Here is a tiny trained network, its code and every weight. The questions are about switching its units off for an input and a class, where a switched-off unit gives its printed mean instead of its output.

import numpy as np


def w(rows, s, z=0):
    codes = np.array(rows[::2]) - 128.0
    scale = np.full(codes.shape[1], s)
    scale[-1] = z or s
    return codes * scale


def f(y):
    return y / 2 * (1 + np.tanh(0.7978845608 * (y + 0.044715 * y**3)))


def log_softmax(a):
    a = a - a.max(-1, keepdims=True)
    return a - np.log(np.exp(a).sum(-1, keepdims=True))


def net(x, mask):
    res = np.array(x, float).reshape(1, 5) / 4 @ E
    y = f(res @ A[0][:, :-1].T + A[0][:, -1])
    res = res + np.where(mask, y, B[0][:, -1]) @ B[0][:, :-1]
    return log_softmax(res[-1] @ U[:, :-1].T + U[:, -1])


A, B = {}, {}
E = w([
[106,129,136,126,133,125,146],'x0',
[149,66,78,238,148,79,182],'x1',
[53,157,115,162,2,87,91],'x2',
[218,139,168,85,53,92,237],'x3',
[125,214,24,78,166,74,139],'x4',
],0.0077)
A[0] = w([
[108,206,25,84,150,33,118,86],'n1',
[116,65,211,166,93,170,101,67],'n2',
[157,112,114,148,131,128,95,254],'n3',
[217,83,130,99,195,160,108,145],'n4',
[98,157,136,150,50,95,95,96],'n5',
[110,189,158,1,111,190,80,82],'n6',
[59,124,89,176,199,173,23,102],'n7',
[99,156,134,131,29,104,83,94],'n8',
[134,66,57,216,157,50,173,97],'n9',
[174,121,155,90,210,180,141,89],'n10',
],0.0077,0.0056)
B[0] = w([
[188,43,119,118,189,213,153,255],'n1',
[160,66,96,133,197,213,187,181],'n2',
[120,137,129,96,94,138,92,220],'n3',
[109,110,100,103,139,71,106,211],'n4',
[92,72,85,145,179,70,130,183],'n5',
[162,161,196,245,189,111,116,236],'n6',
[206,144,160,89,53,74,217,246],'n7',
[105,81,96,146,158,66,128,199],'n8',
[135,186,205,185,161,131,64,238],'n9',
[68,87,62,153,160,33,124,189],'n10',
],0.011,0.0057)
U = w([
[131,181,203,193,164,129,75,86],'0',
[66,85,62,117,150,53,107,89],'1',
[148,73,102,107,163,247,153,98],'2',
[118,135,134,99,107,134,106,253],'3',
[181,155,163,84,64,79,207,98],'4',
[68,196,103,60,79,185,43,167],'5',
[44,182,100,72,90,208,96,57],'6',
],0.013,0.014)

Each question gives the input, the list of numbers given to net, and the class t.
The units are the neurons (one row each of A and B). Each row of codes is followed by its name. A weight is (code - 128) times the scale printed after its matrix; where a second scale follows, it is the last column's (A, B and U).
mask holds one flag per neuron, in row order. A switched-off neuron (its flag False) gives its mean, the last column of its row in B, instead of its output. The means were averaged over made-up inputs and are rounded, as every weight is.
A unit's drop is (log p(t) with every unit on - log p(t) with that unit switched off) / (log p(t) with every unit on - log p(t) with every unit switched off).
The circuit of an input: a set's keep is (log p(t) with only the set's units on - log p(t) with every unit switched off) / (log p(t) with every unit on - log p(t) with every unit switched off). Starting from all 10 units, units are removed one at a time, each time the one whose removal leaves the highest keep (on an exact tie, the one counted first), for as long as the keep stays at least 0.8.
units of the circuit, in order: the units of the circuit, biggest drop first
most important unit: the unit with the biggest drop
top k neurons: the k neurons with the biggest drops, biggest first
drop of u: that unit's drop, to one decimal
input [-1,-1,-5,2,2], class 1: units of the circuit, in order	n10, n4
input [1,4,-3,-6,0], class 4: most important unit	n7
input [2,-6,8,2,0], class 1: top 2 neurons	n8, n5
input [5,5,5,1,6], class 2: top 2 neurons	n1, n6
input [-3,-1,-5,-5,-4], class 1: top 4 neurons	n10, n4, n1, n9
input [5,-7,-8,-7,2], class 1: top 3 neurons	n10, n4, n9
input [1,-8,3,-3,-5], class 0: top 2 neurons	n6, n1
input [-4,1,-8,7,-3], class 1: top 3 neurons	n10, n4, n7
input [4,-8,2,5,8], class 0: top 2 neurons	n6, n2
input [6,-7,6,7,-1], class 0: top 2 neurons	n6, n7
input [0,4,1,1,-7], class 2: top 2 neurons	n2, n6
input [-6,5,-5,-3,5], class 3: top 2 neurons	n6, n9
input [-4,-1,6,-4,-6], class 1: drop of n8	0.8
input [-2,-7,-6,-4,4], class 0: drop of n6	3.1
input [-7,8,2,1,7], class 0: drop of n9	1.7
input [-8,2,8,2,-5], class 1: units of the circuit, in order	n5
input [0,-1,-8,8,1], class 1: units of the circuit, in order	n10, n4
